Below is a small trained network, with its code and all its weights. Each question gives an input and a target symbol and asks what happens when units are switched off, that is, made to give their printed mean instead of their output.

import numpy as np


def w(rows, s, z=0):
    codes = np.array(rows[::2]) - 128.0
    scale = np.full(codes.shape[1], s)
    scale[-1] = z or s
    return codes * scale


def norm(h):
    return h / np.sqrt((h * h).mean(-1, keepdims=True) + 1e-5)


def f(y):
    return np.maximum(y, 0)


def softmax(a):
    e = np.exp(a - a.max(-1, keepdims=True))
    return e / e.sum(-1, keepdims=True)


def log_softmax(a):
    a = a - a.max(-1, keepdims=True)
    return a - np.log(np.exp(a).sum(-1, keepdims=True))


def net(x, mask):
    ids = ['ΔΘΞΠΣΩαγεηλφ'.index(c) for c in x.split()]
    T = len(ids)
    res = E[ids] + P[:T]
    r = norm(res)
    for j in range(2):
        rows = slice(2 * j, 2 * j + 2)
        q, k, v = (r @ M[0][rows].T for M in (Q, K, V))
        z = softmax(np.where(np.tri(T) > 0, q @ k.T / 2**0.5, -1e9)) @ v
        o = O[0][rows]
        res = res + np.where(mask[j], z, o[:, -1]) @ o[:, :-1]
    y = f(norm(res) @ A[0][:, :-1].T + A[0][:, -1])
    res = res + np.where(mask[2:6], y, B[0][:, -1]) @ B[0][:, :-1]
    return log_softmax(norm(res)[-1] @ U[:, :-1].T + U[:, -1])


Q, K, V, O, A, B = {}, {}, {}, {}, {}, {}
E = w([
[153,153,157,142,151,108,142],'Δ',
[107,201,92,125,88,111,24],'Θ',
[98,173,154,178,90,180,113],'Ξ',
[129,81,93,54,47,204,100],'Π',
[98,112,199,147,78,127,84],'Σ',
[110,100,104,230,167,198,94],'Ω',
[84,101,128,118,124,98,66],'α',
[101,116,4,130,141,159,50],'γ',
[130,92,152,170,131,199,171],'ε',
[111,119,120,166,98,104,132],'η',
[186,133,54,106,171,162,168],'λ',
[88,11,114,173,124,135,29],'φ',
],0.025)
P = w([
[249,101,114,102,96,147,81],'0',
[198,105,124,117,115,160,88],'1',
[176,106,124,128,115,145,100],'2',
[165,108,123,128,107,140,114],'3',
[157,112,122,129,105,138,122],'4',
[150,114,120,130,106,136,131],'5',
[140,113,123,136,115,139,131],'6',
[133,119,121,140,117,142,136],'7',
[124,120,123,144,126,148,136],'8',
[113,125,127,152,126,151,140],'9',
[110,125,130,152,130,152,146],'10',
[96,127,135,164,138,159,148],'11',
[83,130,134,167,136,166,159],'12',
[79,122,132,175,138,164,162],'13',
],0.014)
Q[0] = w([
[188,254,109,41,128,102,157],'H1',
[196,96,93,115,75,198,81],'H1',
[215,80,83,112,147,95,165],'H2',
[113,38,126,71,102,126,69],'H2',
],0.0086)
K[0] = w([
[247,130,109,139,109,135,82],'H1',
[98,124,88,154,74,130,141],'H1',
[177,158,84,134,103,169,133],'H2',
[177,72,128,112,92,111,88],'H2',
],0.011)
V[0] = w([
[146,49,149,121,109,225,190],'H1',
[21,53,87,109,83,200,94],'H1',
[43,125,97,168,74,2,254],'H2',
[162,144,48,146,46,151,129],'H2',
],0.0059)
O[0] = w([
[126,88,156,71,124,156,159,184],'H1',
[186,138,153,77,188,123,107,215],'H1',
[152,60,96,174,96,1,176,74],'H2',
[95,180,121,111,154,110,191,253],'H2',
],0.0097,0.0035)
A[0] = w([
[190,168,171,171,69,224,117,251],'N1',
[184,170,231,81,206,63,170,107],'N2',
[185,171,194,175,79,113,177,41],'N3',
[2,132,138,93,47,97,57,61],'N4',
],0.0084,0.0019)
B[0] = w([
[137,67,81,189,137,70,156,254],'N1',
[240,81,10,90,52,200,25,139],'N2',
[69,141,174,93,189,187,102,205],'N3',
[204,166,125,254,189,176,152,165],'N4',
],0.008,0.0089)
U = w([
[232,106,76,156,97,136,102,229],'Δ',
[75,101,96,181,247,197,120,2],'Θ',
[16,192,158,148,52,197,133,99],'Ξ',
[87,92,89,141,86,12,163,189],'Π',
[93,107,118,62,1,138,120,119],'Σ',
[180,118,254,131,61,78,89,108],'Ω',
[159,68,187,81,144,142,203,77],'α',
[155,230,115,116,82,64,96,129],'γ',
[197,185,105,71,194,80,197,114],'ε',
[42,145,29,85,133,113,101,84],'η',
[60,28,148,93,123,87,41,80],'λ',
[187,170,172,100,242,17,90,115],'φ',
],0.0076,0.0088)

Each question gives the input, a string of symbols that net reads in full, and the target symbol t.
The units are the heads (2 rows each of Q, K, V and O) and the neurons (one row each of A and B). Each row of codes is followed by its name. A weight is (code - 128) times the scale printed after its matrix; where a second scale follows, it is the last column's (O, A, B and U).
mask holds one flag per unit, heads first, then neurons. A switched-off unit (its flag False) gives its mean, the last column of its rows in O or B, instead of its output. The means were averaged over made-up inputs and are rounded, as every weight is.
A unit's drop is (log p(t) with every unit on - log p(t) with that unit switched off) / (log p(t) with every unit on - log p(t) with every unit switched off).
The circuit of an input: a set's keep is (log p(t) with only the set's units on - log p(t) with every unit switched off) / (log p(t) with every unit on - log p(t) with every unit switched off). Starting from all 6 units, units are removed one at a time, each time the one whose removal leaves the highest keep (on an exact tie, the one counted first), for as long as the keep stays at least 0.8.
units of the circuit, in order: the units of the circuit, biggest drop first
k most important neurons: the k neurons with the biggest drops, biggest first
which heads matter: for each layer, one digit per head in row order, 1 if its drop is at least 0.15 and else 0, layers parted by /
drop when u is switched off: that unit's drop, to one decimal
input Ξ α η Π ε Ξ ε Δ Σ Θ Δ, target Θ: 2 most important neurons : N3, N4
input Ξ η φ Δ γ η α η Δ η η Π Δ, target Π: units of the circuit, in order : H1, H2
input η Θ Ξ Δ Ξ φ η φ η, target Ξ: which heads matter : 10
input γ φ Δ η Δ η η Δ, target Π: which heads matter : 11
input η η Ξ φ α, target Δ: 3 most important neurons : N4, N3, N2
input η α φ Ξ η Δ α ε Δ, target Θ: which heads matter : 10
input Σ η ε Δ, target Δ: 2 most important neurons : N2, N1
input η α Ω η η, target Ξ: which heads matter : 01
input Ξ α Ξ ε Δ φ Σ, target Δ: most important neuron : N4
input η η γ λ η Σ, target Δ: 2 most important neurons : N4, N2
input Δ η ε Σ η, target Θ: units of the circuit, in order : N3, H1, H2
input Δ Δ Δ α, target Δ: drop when H1 is switched off : -0.2
input η φ η, target Θ: drop when N3 is switched off : 1.1
input η γ φ ε Ξ η Π Δ, target Δ: drop when N4 is switched off : 0.0
